Below is a small trained network, with its code and all its weights. Each question gives an input and a class and asks what happens when units are switched off, that is, made to give their printed mean instead of their output.

import numpy as np


def w(rows, s, z=0):
    codes = np.array(rows[::2]) - 128.0
    scale = np.full(codes.shape[1], s)
    scale[-1] = z or s
    return codes * scale


def norm(h):
    return h / np.sqrt((h * h).mean(-1, keepdims=True) + 1e-5)


def f(y):
    return y / 2 * (1 + np.tanh(0.7978845608 * (y + 0.044715 * y**3)))


def log_softmax(a):
    a = a - a.max(-1, keepdims=True)
    return a - np.log(np.exp(a).sum(-1, keepdims=True))


def net(x, mask):
    res = np.array(x, float).reshape(1, 4) / 4 @ E
    u = 0
    for l in range(4):
        y = f(norm(res) @ A[l][:, :-1].T + A[l][:, -1])
        res = res + np.where(mask[u : u + 5], y, B[l][:, -1]) @ B[l][:, :-1]
        u += 5
    return log_softmax(norm(res)[-1] @ U[:, :-1].T + U[:, -1])


A, B = {}, {}
E = w([
[159,101,116,177,67,149],'x0',
[131,33,155,180,51,86],'x1',
[91,106,15,135,141,137],'x2',
[3,194,147,187,125,50],'x3',
],0.0064)
A[0] = w([
[148,149,141,80,109,156,33],'L0N1',
[154,233,110,111,164,163,133],'L0N2',
[58,205,147,152,196,183,136],'L0N3',
[2,136,96,92,69,85,152],'L0N4',
[96,96,146,122,66,75,2],'L0N5',
],0.007,0.0019)
B[0] = w([
[140,110,143,123,137,143,128],'L0N1',
[160,73,134,139,47,2,241],'L0N2',
[199,99,171,143,125,66,255],'L0N3',
[187,252,194,83,182,86,252],'L0N4',
[138,77,96,71,132,125,155],'L0N5',
],0.0084,0.0029)
A[1] = w([
[144,158,118,105,46,158,74],'L1N1',
[61,102,97,102,115,175,250],'L1N2',
[129,111,189,77,57,108,157],'L1N3',
[130,140,254,99,139,166,165],'L1N4',
[159,201,143,237,124,161,134],'L1N5',
],0.0092,0.0015)
B[1] = w([
[18,118,188,200,194,95,139],'L1N1',
[166,226,108,187,65,147,146],'L1N2',
[120,134,79,105,3,36,251],'L1N3',
[193,151,96,207,90,181,252],'L1N4',
[187,79,121,209,131,160,162],'L1N5',
],0.0072,0.0038)
A[2] = w([
[154,95,254,178,120,159,106],'L2N1',
[6,96,125,139,135,111,6],'L2N2',
[148,160,64,111,153,99,178],'L2N3',
[182,186,162,180,61,182,102],'L2N4',
[191,87,106,90,123,93,41],'L2N5',
],0.0079,0.002)
B[2] = w([
[118,244,57,151,218,106,185],'L2N1',
[192,89,102,86,116,237,102],'L2N2',
[192,120,79,106,1,127,218],'L2N3',
[74,125,51,112,226,159,253],'L2N4',
[102,107,196,36,143,51,223],'L2N5',
],0.0067,0.0035)
A[3] = w([
[113,141,123,119,224,43,246],'L3N1',
[140,61,194,38,152,253,93],'L3N2',
[147,2,108,60,135,197,253],'L3N3',
[20,196,166,163,116,82,108],'L3N4',
[16,113,116,175,176,92,4],'L3N5',
],0.0064,0.0018)
B[3] = w([
[137,68,157,123,115,126,245],'L3N1',
[184,111,153,160,201,254,149],'L3N2',
[108,107,223,159,135,126,254],'L3N3',
[113,120,186,124,180,158,187],'L3N4',
[119,208,175,92,230,92,106],'L3N5',
],0.0094,0.003)
U = w([
[92,117,196,134,52,135,190],'0',
[154,183,254,180,198,215,200],'1',
[125,197,61,159,82,165,250],'2',
[97,123,130,202,165,144,227],'3',
[60,185,82,143,148,205,4],'4',
],0.0081,0.0021)

Each question gives the input, the list of numbers given to net, and the class t.
The units are the neurons (one row each of A and B). Each row of codes is followed by its name. A weight is (code - 128) times the scale printed after its matrix; where a second scale follows, it is the last column's (A, B and U).
mask holds one flag per neuron, layer by layer. A switched-off neuron (its flag False) gives its mean, the last column of its row in B, instead of its output. The means were averaged over made-up inputs and are rounded, as every weight is.
A unit's drop is (log p(t) with every unit on - log p(t) with that unit switched off) / (log p(t) with every unit on - log p(t) with every unit switched off).
The circuit of an input: a set's keep is (log p(t) with only the set's units on - log p(t) with every unit switched off) / (log p(t) with every unit on - log p(t) with every unit switched off). Starting from the 12 units with the biggest drops (on a tie, the unit counted first), units are removed one at a time, each time the one whose removal leaves the highest keep (on an exact tie, the one counted first), for as long as the keep stays at least 0.8.
circuit, biggest first: the units of the circuit, biggest drop first
unit that matters most: the unit with the biggest drop
top k neurons: the k neurons with the biggest drops, biggest first
top k neurons in layer l: the k neurons of layer l with the biggest drops, biggest first
input [6,1,7,-8], class 1: top 2 neurons -> (L1N3; L3N3)
input [-5,-8,-6,-2], class 0: circuit, biggest first -> (L0N2; L0N4)
input [-1,-5,-2,-4], class 0: circuit, biggest first -> (L0N2; L0N4; L2N5)
input [-2,2,-1,-6], class 1: circuit, biggest first -> (L0N2; L3N3; L3N2)
input [6,-7,-2,4], class 0: circuit, biggest first -> (L0N2)
input [-1,7,-8,1], class 2: top 2 neurons -> (L1N3; L1N4)
input [3,1,4,-8], class 1: circuit, biggest first -> (L3N3; L1N3; L0N2)
input [-2,2,-7,2], class 2: top 2 neurons -> (L1N4; L1N3)
input [2,4,3,5], class 1: circuit, biggest first -> (L0N4; L3N4)
input [4,-7,5,2], class 0: top 3 neurons -> (L0N2; L0N3; L1N4)
input [-4,-6,-1,3], class 0: circuit, biggest first -> (L0N2; L3N1)
input [6,-5,3,8], class 1: circuit, biggest first -> (L1N3; L3N4)
input [-7,-8,3,7], class 0: top 2 neurons -> (L0N2; L0N3)
input [2,-1,-2,5], class 1: circuit, biggest first -> (L3N4)
input [7,0,6,7], class 1: top 2 neurons -> (L0N4; L1N3)
input [0,-1,2,8], class 1: top 3 neurons -> (L3N4; L1N3; L0N2)
input [6,-6,1,-7], class 1: top 2 neurons in layer 3 -> (L3N2; L3N3)
input [-7,-8,7,-4], class 0: top 3 neurons in layer 0 -> (L0N2; L0N3; L0N4)
input [3,3,1,5], class 1: top 3 neurons -> (L0N4; L0N2; L3N4)
input [-5,7,-8,0], class 2: top 4 neurons -> (L1N4; L1N3; L0N2; L3N3)
input [6,4,-8,-6], class 2: unit that matters most -> L2N1
input [-7,6,-2,8], class 1: top 2 neurons -> (L0N2; L3N4)
input [3,1,-6,0], class 2: top 2 neurons -> (L1N4; L1N3)
